Rows, each with the tier of its hidden value
[ -75   65   -1  -41  -20  -45  -11  -40  -40  -73   99  122  -41   45
  -19  160   62 -127   45  -60   38  -28   48 -119  -65   -4  -84  -80
  139  -45  102   42  -36  -16   38 -148  -72  155  -47  -53  131   62
  -43  -67  236   21   12] => W
[   6 -113   75   13 -111   -9  -11 -107   20  -28  -21   -3  -17   45
   -8  -65   91  -36    6    4   29 -100    1  -78  -53   36  -61  -27
   33 -109   34    0   16  -89   45  -30   36    6   59  -39   22  -18
 -122  -33   28  -12  106] => A
[ -48  -63  -89 -214  -21  123  -69  -56 -159 -116  -29    0  121 -140
  -23   49   81  -47  -84  -81  100  -45  -34   51 -149   19   57   95
  -40   46    9  104   41   10  -76   47  -21   39 -123  133  -71  132
  -75  -93  142 -237  -31] => W
[  56  149   60  -10  125   18   75   42   30  -59 -114   84  -46    8
   16   36   85   88   48  -49   60   30  -68   99    9  -36  -77  109
   49  -90  -84  103   66   18   57  -91  -52   45  -25 -140   84    6
   -6  -11   77   31   41] => N
[ -40  -23   95  130  -20  -98 -144  126  -53 -169  135  -14  201  113
   43   97  -20 -175  -19   94   62  158 -175  -65   35  -63  -29  -57
 -132   66   29 -133  -78    2  168  -16 -174  -58   -5  -88  -42   27
  -87    9  -60  -16   54] => A
[   9 -179  124  -87 -137  -34   51 -187  223  -16  -66  -10 -112  123
  -84 -123  228   33   81   -1  -27 -184   90  -87  -42   92  -82  -38
  142 -206   52  -18   67 -277   55   33    2   32   94 -131    6  -61
 -256  -25  -25   43  194] => N
[  -3  -86  -38 -138  -87    5  -52   15  -55 -101  -55   49    3  -48
   45  -12  168  -60   -3  -19 -121    7  -10  -44  -32   59 -116  -34
   94 -135  153   82 -136    9  -63  -22  -74   37  -93   34  111  126
  -32   17   12    9  -42] => Y
[-120 -118  109  190 -105  -80 -154  140  121  -79  -39  -65  -68   45
   97  -28  186 -121   50    2 -204  147   30 -246   91  -25  -49 -184
  209 -291  250   15 -278   70   90  -76  -40   45  129  -35   95   95
   57  189  -64  275  -73] => A
[  16 -166  -86 -273  -32   55  -62 -156  -83   25 -112   29  -14  -80
  -72  -15  242  -90  -97   59  -31   12 -200   49 -169  207  -27   77
 -148  -52  174  -31  -62  137 -211  -23   61   -1 -212  129  -92   38
   40 -115   83 -274 -162] => J
[   3  -36   43   44  -58    3  -22    0 -122  -86  -16   54   68  -11
   34  -32   19 -110    9   33   14    4  -99  -11  -70  -25  -43   -2
   -7    3    6   17  -45   36   33  -38    2  -35   30   33   13   26
  -10  -53   47  -57   36] => W
[-117  -24   12 -195   10  149  -93  -29  197 -341   55  -85  -16   64
  -41 -107  -17   -6  209   89   13 -156  118  -19    1   17    8   32
  148 -109  -31   10   67 -106   94  -70   60    0  118 -123   44  -99
 -241    9  145   29  -11] => W
[  80  -40   57  -43  -29   61    0  -81   66  -57  -68  -20  -45   34
  -25 -107   76   75   90    9   50 -117   37  -13  -33   18  -58   51
   41 -129  -70   29   84 -111   67  -66   78    4   89  -79   51  -54
 -141  -16   21   13   74] => U
[ 151  -57   89 -112   -2   46   18 -151   96  -39  -27  -22 -136   79
  -42   -9  120  123   11  -41   36 -133   44  -34  -41   32  -71   76
  -73 -129  -53  -37  125 -171   40  -29   21   40    7 -102   34   -8
 -185   -8  -41   21   71] => S
[-135 -139   -1   41  -27   31 -146  -95   25   97 -193  -85  -75 -141
  -17   40  191  -27 -151 -217  -44  138   19  -73   11   21  100  -25
   41 -201  141  141 -129   52   56    4  -53   84   56   71  -52  103
   80  115    4   15  -40] => A
[ 33  24  74  60 -25  -8  -7 -33 -64 -33  -3  31 -28   5  48  25  30 -44
 -14  -6  49 -33 -68 -43 -37 -25 -67   4   9 -56  25  32 -10  35  51 -95
  38  13  14 -27  79  15 -15 -30 112  10  37] => A
[   4  -99  105   99  -86    6 -138   24   76 -121   80 -159  144  140
    5 -134  -42  -97  164  190   60  -33 -143 -100   -9  -15   13  -57
  -85   -7    6  -78  -53  -41  201  -40  111  -92  144  -40   10 -152
 -122   23   14   33   -3] => G
[  80   38   99 -147   57   48   53   30 -118 -182    2  140   25  -28
  -27   55    1   -3  -88 -121  -11   25  -36   40 -114  -32  -27   77
 -124   29 -152  -76   69    4   18   26 -220  -15   -1  -96  -65  167
  -61  -85 -158  -89   86] => W
[ -60  -85  -44  100   54   46  -99  -98   10   62 -132  -81 -121  -38
   99   94  180   52 -189 -125   51  150    8  -13  110  -20    3   57
  -37 -190   93  121  -64   -8    2    1  -24   81  -86   49  -20   57
   33   98   -6   47  -76] => W
[-102  127  -28 -133    7  -97   52  -64   41 -175  209  193   -8  144
    7  185   11 -166   67   -2   81  -75   24  -90  -35   26 -118 -122
  159   25  113   -7  -79 -124   37  -91 -217  191 -161 -110  158  -25
 -134 -148  248    1   50] => J
[ 178  -82  152 -107  -46   52   -2 -132   36  -54   70  -32 -133   67
  -11  -22   71   55  -30  -43   18 -115   50 -136  -70   11  -36  -14
 -127  -79  -75 -159   74 -144   87  -22   -3   -9   78  -99  -16   81
 -184  -43 -123   56   43] => S
[ -83   67  -21 -142  -36  -48   18  -46  -37 -152   97  139   11   20
  -14  143   69 -106   13  -59   55  -54   10  -43  -84   26  -80  -49
  117   -3  103   26  -20  -48   -8  -74 -143  134 -111  -54   81   65
 -105 -103  217  -65   60] => A
[  74  -73   73   26  -53   11  -32 -102   99  -28  -43  -55  -82   74
    8  -69  107   58   53   19   34  -81   15  -63    7   16  -61   10
   13 -152   12   -6   28 -125   76  -57   72   19   69  -63   48  -63
 -132   26    4   64   57] => C
[  -9   94   35  120   66  -73  -48   30  -90 -160  147    6   53  160
  107  193  -28  -58  -63   66  117  216 -233   41   69  -87  -84   36
 -252  107   27 -127  -27   13  124  -45 -139  -14 -106  -88  -31  -34
  -32   -7   16   -2  -12] => U
[ -41   -6   75  255  -44  -35 -101   77  -60  -43  -55   18  178   25
   41 -136  -53 -186  126  177   72   27 -157  -30   -2  -47  -18  -32
   97  -18  -15   42  -90   90  139 -136  112  -88  162   16   44 -134
   48  -32  116  -25   55] => U
[  75   64   43  -31  101   12   69  -31   16 -100   43   38  -48  107
   31   99   43   82  -48  -39  132   25  -57   59   20  -35  -88   83
 -142  -20 -108  -37   99  -91   61    3 -132   44 -116 -161   11   -2
 -138  -51  -37  -10   52] => J
[ -63  -69   89  -12  -64  -35  -59   81   13 -185    0   75  190   19
  -67  -79   32 -145   72   27   10   -5   -9  -30  -66  -18    6  -44
  116  -13  -59  -45  -21  -97  106   35 -174  -43  118  -76  -67   22
 -150  -66  -77  -91  179] => S
[ -35   21  137  284   95  -15 -174  269 -389 -196 -146  171  476 -209
  203   37 -157 -299 -325   87   86  128 -297  145    3 -167   68  200
  -41  162 -133  117  -60  238  -27   79 -182 -222  -56  186 -133  195
  163  -59  -93 -293  189] => Y
[ -98  -27  -41  -34  -60   10 -107   57   54 -235   55  -22  129   55
   10  -52   39  -87  156  107   63  -11   -8  -32   -1    7  -27  -46
  106  -42   49   -1  -47  -60   73  -64  -22   26   21  -43   25  -54
 -154   -9  122  -20    3] => C
[-354   47  282  343  194 -177 -226  138  316   30   -6 -146 -195  285
   63  596  346  -29 -199 -165 -189  250   -8 -322  173 -145  -59  120
  225 -407  532  229  -72   92   40 -103  -46  315 -112  -92  156  123
  236  399  226  358  -33] => Y
[ -63   -6  127  -94  -70   45  -94   23  -46   39    4  -61 -236 -130
   12  160  308  -17  -67 -215 -144  106  141 -247  -69  -53  -36  -83
  240 -228  228   36  -67   92   45 -140   47   76  128  -32   56  355
   38   64  158  181  -90] => U
[  15   44   35  -69   -7  -40  -14 -158 -130 -195  193   11 -142  208
   93  348   85   33  -95  -19   13  143 -147  -11   21  -23 -176   85
 -377   99  128 -170  127  -53   65 -137  -55   65 -151 -119  -10  130
  -95   55  126   81  -48] => U
[ 153    2   67  129  -10  -27  -60  -12 -238   34   63  -27   13    1
  171  122    0  -67 -194   14   64  111 -256  -52  -16  -61  -61   13
 -292   57   68  -47 -115  129   26  -28    8  -43 -135  100   37   97
   92  -13  -19   -9  -97] => A
[  13 -270   55  109  -78 -105 -331   56  260  -46 -198 -148   -6  -89
 -110 -115  266 -100   60   24 -114  208  -60  -94   92   81  159 -152
  -36 -239  136 -175 -228   -8  151   -9 -144  -32  136  -39 -172   15
 -114  223 -227   44  -54] => G
[ -34 -105   67  -72 -144  -33   73  -77  -30  -34  -78  108   28   -9
  -53 -107  135  -96   44  -22  -49 -107  -24  -25 -136   57  -78  -42
  149  -76   51   56  -25  -71   -7   19  -36    1   57  -12   21   21
  -83 -102   44  -80  159] => Y
[ -77  -46   -5 -392 -181  100  -17 -170   47   52  230  -70 -229   17
 -186   84  249  -47  232 -134    7 -155  288 -346 -197  115  -92 -243
  237 -142  150  -44   77  -87  139 -277  158  183  133 -195  167  212
 -235 -118  403  140 -128] => Y
[ 148   46   54   13   73   11  -26  -93  -55  -24   70  -62  -65  100
   64  130   -7   32  -51   43  102   18 -213   26    4  -33  -69   90
 -295   46    5  -37   24   11   81  -54   39   -1 -136  -28   72  -55
  -39   -1   74   -1  -74] => J
[ 153  101   69  -18   97   36   -2 -142   99  -61   62  -58 -165  132
   74   75    8  123    1   42  138  -83  -65   -4   56  -16  -83   92
 -133  -70  -22  -39   76  -93   82 -110   77   44  -68 -104  109 -119
 -116   -4  100   77  -29] => K
[ -29 -200  108  -41 -205   -8   -8  -20 -155  -40 -108  146   71 -119
   -1 -161  145 -194  -69  -62 -157  -27   26 -136 -165   48  -15 -114
  156  -89   48  -21 -131   10  -36   30  -83  -60  165   88  -84  219
   15  -93 -139  -63  119] => S
[  73   -9   19   92  -55  -70  -68   12 -321  -73  120   42  191   -2
  127  150  -31 -162 -196   39  124  143 -309   12  -83  -67  -24   13
 -314  210   53 -102  -95   81   11   44 -111  -58 -166  142  -88  100
   32  -98   -5 -180   -4] => C
[ 188  125   38  -47  141  104   65  -35  -29   27 -156   65  -88  -75
   66  -36   51  121  -20  -52   84  -78  -36   87  -14  -36  -46  147
   40 -104 -129  160   38    9  -11  -64   49   24  -50    3  124    7
   30  -53   48    0  -20] => W
[  -5   17  123  -76   41   60  -17   21  -72  -79 -196  222  155  -47
   -5  -91   30  -87   -3  -48  -75  -22   22  -40  -72   53   -4   58
  116  -67 -151   78   32   29   57 -146  -93   -3  175  -56  -12  175
  101  -46  -87    2   97] => K
[   1   31   49   73  -67 -123  -34  -21 -222 -102  160   76   80   56
   96  205   12 -181 -132   29   77  128 -253  -25  -59  -50  -72  -41
 -201  159  131 -123  -87   52   41  -23 -129   -9 -135   39  -36   82
   -7  -83  100  -93   27] => G
[ -61 -158   68  147 -196  -37  -69  -77  -96   58  -69   -5   68  -30
   15 -122   87 -172   10   53   -5  -61  -76 -124 -101   26  -29  -80
  118  -90  134   61 -101   39   27  -64  150  -34  132  113   19  -25
   26  -43  121  -54   80] => K
[  86 -191  -79  188 -133    7  -55  180  -69 -158  -34  -15  283   56
  136 -379 -145 -108  130  145  -10   98 -139  -50   38   22  -10 -205
 -186  -38 -147  -54 -328   32  115   92 -144  -83   57   42   24 -113
  -10   23 -426   52  -93] => N
[ -98 -429   85  209 -337  -94  -90 -247  -77  102   -1   -2  -80   61
  -34  -64  239 -207 -115   34    4  -67  103 -262  -62  119 -108 -169
   -8 -187  147 -167   58  -95    3 -100  131  -15  135  -38 -128  104
 -190  -30    8  -31  175] => J
[  -3 -153  -46  -17  -73   53 -116   48   -7 -115 -108  -52    4  -44
   95 -108  146  -17    2    3 -125   89    4  -47   51   21  -48  -38
   33 -183   97   65 -182    4  -10   19  -43  -10   -4   64   42   86
  -14  106 -137   82 -103] => W
[ -38 -170   -7    0  -55  130 -158  -30  -44  -18 -101 -108   79 -124
  -22  -91   93  -54  -16  -34   78  -37   41  -81  -73   10  112   11
   10  -98  -31   75   11   29   37  -26  115    1   84   90  -79   93
  -58   12   55  -82  -55] => W
[ -59   87 -110 -145   27    7   -4  -20   -3 -259  100  101  132   84
   87   34  -13  -72   56  101  135  -48  -53   70   14   16  -82   20
   74   55   30   43  -54 -130  -16   -7 -137   70 -181    1   69  -84
 -144 -122  151  -98   12] => U
[ 168   23   72   19   85   80    5 -104  108   24  -73  -63 -143   38
  103  -73   34  101   -5   40   75 -150  -31  -14   56  -14  -54   81
   13 -163  -34  107  -18  -67   34  -36  124   15  -47   -6  163 -114
  -53    5   41   87  -38] => J
[ -70  161    9  -39   18 -118   14  -18  -23 -168  191  229  -22  103
   92  201  -16 -175  -37  -36   36   -1   31 -136    5  -11 -124 -131
  171  -13  132  -32 -159  -59   18 -118 -255  174 -122  -64  157   40
  -25 -116  143   53   44] => C
[ -88  -89  -37    5    1  126  -95   -9   28  -67  -53 -109   51  -32
   15  -56   74    2   27    0  128  -53   51  -37   -8   -1   34   41
   60 -125  -26  126   47   -3   37  -38  109   44    5   -3    6    2
 -100   10  133  -36  -46] => J
[ -40  -54  105  728  153  -27 -149  285  433  -54 -218 -131  342  287
   36 -498 -282  -28  354  361  246  -70  -74  -49  233  -67   86  -11
  160 -325 -314  143 -124    6  269  -83  154  -24  294 -149  120 -672
   26  143 -243  127  107] => K
[   4   64  -46 -165  -51   -8  -41  -62  -51 -220  227   91   18   74
   70  113  -61 -110   19    7   65 -127   39 -138  -59   25  -91  -99
   30   20   96  -39  -94  -76    3  -94 -109  137 -133   -1  159   28
 -128  -99  157   -1  -34] => K
[-107 -237  135  191 -196  -82 -159   16  -24  -47   62  -81  170   81
  -51  -69   59 -254   55  121   13   20 -111 -186  -77    5   26 -140
  -35  -15   88 -119  -63    6  155  -27   46  -76  163  -15  -96   -3
 -102    0   16  -42   88] => Y
[  95  -24  111  -88  -12   43   36  -44   88  -68 -123   43  -85   29
  -87  -87  131   90  133  -49  -50  -79   49  -12  -68   24  -61   52
   50 -149  -91    8  107  -90   82  -91   15   20  143 -145   36   27
 -110   17  -33   59   89] => S
[  17   -7   26 -177  -76  -36  -56    4  -70   -6  -30  102  -32  -40
 -111  103  206  -58   59 -105 -114   24   22 -119 -138   79 -116  -43
   97 -125  141   21  -25   57   -1 -182  -52  106    8  -64  113  185
    6   -5  110    2   -9] => K
[-136  -64   56   27 -113  -71   79  -25   13  -65  -66  116  110   47
  -79 -109  109 -153  130   47   24  -42  -81   26 -109   25  -48  -53
  192  -18   25   56  -15  -71   60   13  -51   -6   89  -57  -27  -80
  -90 -123  123 -107  192] => J
[ 111  -46  217   36  -41   16 -141  -85  241  -36   14 -222  -43   95
  -30 -137   -4  -77  244  181  -37 -212 -169 -134  -55  -49  112  -35
   55  -46  116   26 -132  -89  215   -7  251  -65  186   94  120 -238
  -79   65  179  111  -47] => W
[-217  -81  -18  268  -44  -96  -92  124  169 -125   -6  -38   46  160
  193  -58  167  -92   18   97    8  228   19 -116  228  -32  -79 -157
  224 -236  169   17 -254  -88   87   11 -145   49   14  -74    5  -60
  -36   96  -97  207  -14] => K
[ -74  215  -59   40  212   -6   86   17  170 -154   17   37   21  221
   91   60   28  112   81   94  234  115  -95  192  177  -54 -128  130
   57  -44  -79   81   51 -157   97  -23 -133   63 -144 -203   64 -257
 -114  -62   92   19   48] => U
[  47  -10   44   21  -28   42  -44   12 -132  -66   22  -14   68  -23
   67   -6  -25  -67  -27   21   55  -31 -116  -36  -65  -31  -34   17
  -73    3    0   43  -41   77   39  -42   46  -25  -23   40   66   35
   -2  -39   69  -43  -24] => N
[  39 -211  -61   26  -49  112 -221  -99    7   53 -160 -204  -34  -93
   77  -89  118   47 -105  -50  -34   47  -16  -72   58   36   49   28
 -103 -207  111  123 -155   12   14   17  104    9   -7  171   27    6
   28  154  -93   32 -154] => U
[ 81  63  60  20  41  12  16 -18 -57 -59 -22  39 -47  -3  56  48  32  28
 -49 -36  72  11 -82  26 -11 -33 -66  58 -68 -46 -39  11  26  27  43 -67
 -28   9 -36 -66  49  30 -31 -25  37  -3  26] => A
